Below is a small trained network, with its code and all its weights. Each question gives an input and a target symbol and asks what happens when units are switched off, that is, made to give their printed mean instead of their output.

import numpy as np


def w(rows, s, z=0):
    codes = np.array(rows[::2]) - 128.0
    scale = np.full(codes.shape[1], s)
    scale[-1] = z or s
    return codes * scale


def f(y):
    return np.maximum(y, 0)


def softmax(a):
    e = np.exp(a - a.max(-1, keepdims=True))
    return e / e.sum(-1, keepdims=True)


def log_softmax(a):
    a = a - a.max(-1, keepdims=True)
    return a - np.log(np.exp(a).sum(-1, keepdims=True))


def net(x, mask):
    ids = ['γδθμξτω'.index(c) for c in x.split()]
    T = len(ids)
    res = E[ids] + P[:T]
    u = 0
    for l in range(2):
        q, k, v = (res @ M[l].T for M in (Q, K, V))
        z = softmax(np.where(np.tri(T) > 0, q @ k.T / 3**0.5, -1e9)) @ v
        res = res + np.where(mask[u], z, O[l][:, -1]) @ O[l][:, :-1]
        u += 1
        y = f(res @ A[l][:, :-1].T + A[l][:, -1])
        res = res + np.where(mask[u : u + 4], y, B[l][:, -1]) @ B[l][:, :-1]
        u += 4
    return log_softmax(res[-1] @ U[:, :-1].T + U[:, -1])


Q, K, V, O, A, B = {}, {}, {}, {}, {}, {}
E = w([
[192,165,73],'γ',
[205,160,137],'δ',
[186,167,159],'θ',
[131,116,146],'μ',
[71,8,188],'ξ',
[160,159,188],'τ',
[78,18,155],'ω',
],0.015)
P = w([
[61,166,29],'0',
[235,82,125],'1',
[108,129,223],'2',
[228,79,134],'3',
[85,127,210],'4',
[247,88,118],'5',
[69,171,134],'6',
[230,68,130],'7',
[64,172,136],'8',
[230,70,134],'9',
[64,172,140],'10',
[230,68,124],'11',
[60,173,138],'12',
[242,72,105],'13',
],0.015)
Q[0] = w([
[129,38,76],'L0H1',
[193,55,74],'L0H1',
[77,252,125],'L0H1',
],0.012)
K[0] = w([
[16,65,100],'L0H1',
[138,89,53],'L0H1',
[195,114,246],'L0H1',
],0.011)
V[0] = w([
[138,127,255],'L0H1',
[221,3,161],'L0H1',
[222,125,135],'L0H1',
],0.0094)
O[0] = w([
[122,135,190,75],'L0H1',
[108,102,254,2],'L0H1',
[160,154,195,95],'L0H1',
],0.011,0.0027)
A[0] = w([
[185,4,128,121],'L0N1',
[19,108,161,254],'L0N2',
[14,163,148,20],'L0N3',
[201,194,199,112],'L0N4',
],0.011,0.0078)
B[0] = w([
[180,227,162,239],'L0N1',
[75,191,36,251],'L0N2',
[170,196,139,166],'L0N3',
[77,116,1,248],'L0N4',
],0.0093,0.011)
Q[1] = w([
[51,39,125],'L1H1',
[240,166,1],'L1H1',
[108,17,91],'L1H1',
],0.0084)
K[1] = w([
[138,128,211],'L1H1',
[116,2,25],'L1H1',
[146,85,89],'L1H1',
],0.0069)
V[1] = w([
[88,189,142],'L1H1',
[252,136,112],'L1H1',
[215,167,163],'L1H1',
],0.012)
O[1] = w([
[152,218,249,176],'L1H1',
[182,101,78,96],'L1H1',
[184,126,147,7],'L1H1',
],0.018,0.016)
A[1] = w([
[133,147,120,205],'L1N1',
[70,75,98,34],'L1N2',
[84,159,79,197],'L1N3',
[214,4,136,3],'L1N4',
],0.022,0.0062)
B[1] = w([
[161,39,214,168],'L1N1',
[202,169,141,143],'L1N2',
[147,76,100,254],'L1N3',
[78,254,81,135],'L1N4',
],0.011,0.045)
U = w([
[124,65,58,164],'γ',
[84,101,57,131],'δ',
[117,143,108,198],'θ',
[109,136,37,1],'μ',
[191,156,104,129],'ξ',
[147,174,76,77],'τ',
[251,114,169,154],'ω',
],0.011,0.0097)

Each question gives the input, a string of symbols that net reads in full, and the target symbol t.
The units are the heads (3 rows each of Q, K, V and O) and the neurons (one row each of A and B). Each row of codes is followed by its name. A weight is (code - 128) times the scale printed after its matrix; where a second scale follows, it is the last column's (O, A, B and U).
mask holds one flag per unit, layer by layer, with each layer's heads first. A switched-off unit (its flag False) gives its mean, the last column of its rows in O or B, instead of its output. The means were averaged over made-up inputs and are rounded, as every weight is.
A unit's drop is (log p(t) with every unit on - log p(t) with that unit switched off) / (log p(t) with every unit on - log p(t) with every unit switched off).
The circuit of an input: a set's keep is (log p(t) with only the set's units on - log p(t) with every unit switched off) / (log p(t) with every unit on - log p(t) with every unit switched off). Starting from all 10 units, units are removed one at a time, each time the one whose removal leaves the highest keep (on an exact tie, the one counted first), for as long as the keep stays at least 0.8.
units of the circuit, in order: the units of the circuit, biggest drop first
top k neurons: the k neurons with the biggest drops, biggest first
k most important neurons of layer l: the k neurons of layer l with the biggest drops, biggest first
input μ τ τ ω μ τ, target γ: 2 most important neurons of layer 0 -> (L0N1; L0N3)
input θ ξ μ θ μ μ ω ω μ θ γ μ μ μ, target ξ: top 2 neurons -> (L0N1; L0N4)
input θ μ τ, target γ: most important neuron of layer 1 -> (L1N3)
input ω τ τ τ τ ω ξ θ, target δ: units of the circuit, in order -> (L1H1; L0H1)
input τ μ ξ μ, target ω: 3 most important neurons of layer 0 -> (L0N1; L0N4; L0N2)
input δ μ θ μ ξ ξ μ τ μ θ, target τ: 2 most important neurons of layer 0 -> (L0N4; L0N2)
input τ μ τ ξ τ ξ μ μ θ ξ μ γ μ, target θ: units of the circuit, in order -> (L1H1; L0N1; L0H1; L0N2)
input δ ξ μ τ τ ξ, target τ: units of the circuit, in order -> (L0N4; L1N4; L1H1)
input ξ μ μ δ ξ ξ ξ, target θ: top 2 neurons -> (L0N3; L0N4)
input γ ω γ ξ δ θ δ μ ω μ γ ξ, target μ: top 3 neurons -> (L0N4; L0N2; L1N4)
input ξ μ μ ω, target θ: units of the circuit, in order -> (L0N1; L1H1)
input δ μ μ ω μ μ τ μ δ τ μ μ μ θ, target τ: units of the circuit, in order -> (L1N4; L0N4; L1H1)
input μ μ μ τ τ, target δ: units of the circuit, in order -> (L0N4; L0N2; L0H1)
input τ ξ μ γ μ τ ω τ τ θ ω τ μ, target θ: most important neuron of layer 0 -> (L0N3)
input μ δ μ δ θ, target γ: top 4 neurons -> (L0N4; L0N2; L0N1; L1N3)
input ξ τ θ δ μ ξ ξ ω μ δ μ μ μ τ, target θ: top 3 neurons -> (L0N2; L0N4; L0N1)
input μ δ γ, target γ: top 3 neurons -> (L0N4; L0N2; L1N3)
input ξ μ μ ξ τ τ μ τ θ θ, target θ: top 2 neurons -> (L0N2; L0N4)
input ω μ ξ μ ξ μ τ μ, target δ: top 3 neurons -> (L0N2; L0N4; L0N1)
input ξ τ μ τ δ τ, target θ: units of the circuit, in order -> (L1H1)
input ω γ μ τ τ γ μ μ μ τ μ θ δ ξ, target δ: top 2 neurons -> (L0N1; L0N2)
input μ τ ω μ ξ τ τ θ τ ω δ μ ω, target θ: units of the circuit, in order -> (L0N4; L0H1)
input ξ ξ δ μ μ μ μ δ, target θ: units of the circuit, in order -> (L1H1; L0N2)
input θ μ μ μ τ θ δ μ, target ξ: top 4 neurons -> (L0N1; L0N4; L0N2; L1N4)
input ξ ω μ μ τ μ μ γ, target θ: top 3 neurons -> (L0N2; L0N4; L0N1)
input θ ξ δ μ ξ τ, target ξ: top 3 neurons -> (L0N1; L0N4; L0N2)
input ξ μ ξ τ μ δ, target θ: units of the circuit, in order -> (L1H1)
